Below is a small trained network, with its code and all its weights. Each question gives an input and a target symbol and asks what happens when units are switched off, that is, made to give their printed mean instead of their output.

import numpy as np


def w(rows, s, z=0):
    codes = np.array(rows[::2]) - 128.0
    scale = np.full(codes.shape[1], s)
    scale[-1] = z or s
    return codes * scale


def f(y):
    return y / 2 * (1 + np.tanh(0.7978845608 * (y + 0.044715 * y**3)))


def softmax(a):
    e = np.exp(a - a.max(-1, keepdims=True))
    return e / e.sum(-1, keepdims=True)


def log_softmax(a):
    a = a - a.max(-1, keepdims=True)
    return a - np.log(np.exp(a).sum(-1, keepdims=True))


def net(x, mask):
    ids = ['αβγδεθ'.index(c) for c in x.split()]
    T = len(ids)
    res = E[ids] + P[:T]
    r = res
    for j in range(2):
        rows = slice(3 * j, 3 * j + 3)
        q, k, v = (r @ M[0][rows].T for M in (Q, K, V))
        z = softmax(np.where(np.tri(T) > 0, q @ k.T / 3**0.5, -1e9)) @ v
        o = O[0][rows]
        res = res + np.where(mask[j], z, o[:, -1]) @ o[:, :-1]
    y = f(res @ A[0][:, :-1].T + A[0][:, -1])
    res = res + np.where(mask[2:10], y, B[0][:, -1]) @ B[0][:, :-1]
    return log_softmax(res[-1] @ U[:, :-1].T + U[:, -1])


Q, K, V, O, A, B = {}, {}, {}, {}, {}, {}
E = w([
[182,175,55,7,108,224,142],'α',
[72,157,96,155,59,66,129],'β',
[113,89,212,190,170,61,207],'γ',
[123,145,166,113,134,236,209],'δ',
[82,131,26,55,100,225,102],'ε',
[196,146,52,186,203,203,50],'θ',
],0.014)
P = w([
[75,144,227,147,123,137,25],'0',
[157,190,101,60,109,199,85],'1',
[88,182,84,49,119,75,148],'2',
[92,116,117,245,115,144,188],'3',
[165,154,118,55,102,194,109],'4',
[126,132,153,91,100,69,175],'5',
[49,121,132,243,104,161,229],'6',
],0.011)
Q[0] = w([
[159,118,85,7,226,161,157],'head 0',
[181,29,93,150,193,107,175],'head 0',
[148,144,162,181,143,144,185],'head 0',
[170,133,193,1,216,20,51],'head 1',
[167,211,94,25,129,33,151],'head 1',
[182,215,228,18,96,80,110],'head 1',
],0.0066)
K[0] = w([
[123,105,61,44,156,200,92],'head 0',
[239,193,184,133,177,230,163],'head 0',
[146,132,163,163,211,104,86],'head 0',
[215,62,27,171,113,106,211],'head 1',
[130,121,77,85,2,149,213],'head 1',
[234,112,78,116,100,130,249],'head 1',
],0.0087)
V[0] = w([
[106,219,187,109,54,144,106],'head 0',
[20,179,160,144,121,31,189],'head 0',
[185,165,197,221,124,113,33],'head 0',
[2,176,138,233,59,138,102],'head 1',
[128,154,94,207,175,248,178],'head 1',
[115,167,209,205,92,83,217],'head 1',
],0.0066)
O[0] = w([
[69,138,115,143,133,157,114,245],'head 0',
[140,149,205,93,90,142,154,183],'head 0',
[153,160,169,213,156,138,134,103],'head 0',
[121,92,254,9,182,108,71,253],'head 1',
[176,250,196,101,192,139,227,185],'head 1',
[35,142,130,173,175,105,56,74],'head 1',
],0.0092,0.0041)
A[0] = w([
[128,133,147,108,148,187,77,48],'neuron 0',
[137,124,167,198,96,134,137,151],'neuron 1',
[55,106,167,137,163,115,129,212],'neuron 2',
[135,121,99,99,249,144,156,253],'neuron 3',
[54,71,116,151,138,75,168,88],'neuron 4',
[175,161,123,126,148,145,184,61],'neuron 5',
[93,184,84,96,38,148,87,99],'neuron 6',
[108,135,150,72,80,95,134,168],'neuron 7',
],0.012,0.0027)
B[0] = w([
[158,4,66,158,38,86,198,195],'neuron 0',
[70,206,18,131,156,241,95,174],'neuron 1',
[135,175,46,108,105,47,136,250],'neuron 2',
[75,109,163,64,145,60,139,235],'neuron 3',
[175,2,84,114,78,151,58,168],'neuron 4',
[179,82,145,193,121,113,81,225],'neuron 5',
[150,202,166,160,98,133,42,254],'neuron 6',
[221,108,181,129,137,103,82,244],'neuron 7',
],0.0074,0.0091)
U = w([
[167,122,105,189,52,179,120,63],'α',
[170,136,254,186,148,174,46,217],'β',
[62,212,170,96,144,95,161,252],'γ',
[173,68,213,79,99,221,125,129],'δ',
[65,135,86,98,152,159,57,204],'ε',
[190,28,113,135,85,62,141,5],'θ',
],0.0074,0.0023)

Each question gives the input, a string of symbols that net reads in full, and the target symbol t.
The units are the heads (3 rows each of Q, K, V and O) and the neurons (one row each of A and B). Each row of codes is followed by its name. A weight is (code - 128) times the scale printed after its matrix; where a second scale follows, it is the last column's (O, A, B and U).
mask holds one flag per unit, heads first, then neurons. A switched-off unit (its flag False) gives its mean, the last column of its rows in O or B, instead of its output. The means were averaged over made-up inputs and are rounded, as every weight is.
A unit's drop is (log p(t) with every unit on - log p(t) with that unit switched off) / (log p(t) with every unit on - log p(t) with every unit switched off).
The circuit of an input: a set's keep is (log p(t) with only the set's units on - log p(t) with every unit switched off) / (log p(t) with every unit on - log p(t) with every unit switched off). Starting from all 10 units, units are removed one at a time, each time the one whose removal leaves the highest keep (on an exact tie, the one counted first), for as long as the keep stays at least 0.8.
circuit, biggest first: the units of the circuit, biggest drop first
unit that matters most: the unit with the biggest drop
top k neurons: the k neurons with the biggest drops, biggest first
which heads matter: for each layer, one digit per head in row order, 1 if its drop is at least 0.15 and else 0, layers parted by /
drop when u is switched off: that unit's drop, to one decimal
input β β β δ, target θ: circuit, biggest first -> (head 1; neuron 0; neuron 2)
input ε γ γ β, target δ: top 2 neurons -> (neuron 6; neuron 2)
input α θ α θ β γ ε, target α: circuit, biggest first -> (head 1)
input δ β γ γ β β ε, target γ: top 2 neurons -> (neuron 4; neuron 5)
input α δ ε β, target α: circuit, biggest first -> (head 1; neuron 1)
input β β γ β β δ ε, target θ: circuit, biggest first -> (head 1; neuron 0; neuron 2)
input ε ε γ δ ε θ θ, target δ: circuit, biggest first -> (head 1; neuron 2)
input γ δ β δ θ, target θ: which heads matter -> 00
input β δ γ δ ε ε α, target θ: circuit, biggest first -> (head 1; neuron 0; neuron 1)
input γ θ α ε δ α θ, target ε: which heads matter -> 01
input β δ β β β β δ, target θ: circuit, biggest first -> (head 1; neuron 2; neuron 0)
input ε β δ δ ε θ β, target δ: circuit, biggest first -> (head 1; head 0)
input β β δ β γ, target γ: circuit, biggest first -> (head 1; neuron 5; neuron 2)
input δ δ γ γ, target γ: top 2 neurons -> (neuron 2; neuron 1)
input β α δ β α ε γ, target θ: circuit, biggest first -> (neuron 4)
input β γ β β α θ, target ε: circuit, biggest first -> (head 0; neuron 7)
input δ β β δ β β, target β: which heads matter -> 10
input γ γ θ δ, target ε: which heads matter -> 01
input δ θ β α, target γ: which heads matter -> 11
input α δ β α γ α γ, target α: unit that matters most -> neuron 1
input β ε δ θ δ θ, target γ: which heads matter -> 10
input γ β ε δ, target ε: which heads matter -> 01
input δ δ γ θ δ α α, target γ: top 2 neurons -> (neuron 3; neuron 4)
input ε δ β γ, target δ: which heads matter -> 01
input θ γ θ γ β, target β: which heads matter -> 00
input ε ε ε δ α, target α: top 2 neurons -> (neuron 6; neuron 5)
input γ β δ α, target ε: drop when neuron 2 is switched off -> 0.0
input β γ δ θ θ δ γ, target θ: drop when neuron 4 is switched off -> 1.2
input γ β α θ δ θ, target γ: drop when neuron 7 is switched off -> 0.2
input β β α δ α α, target α: drop when neuron 6 is switched off -> 0.1
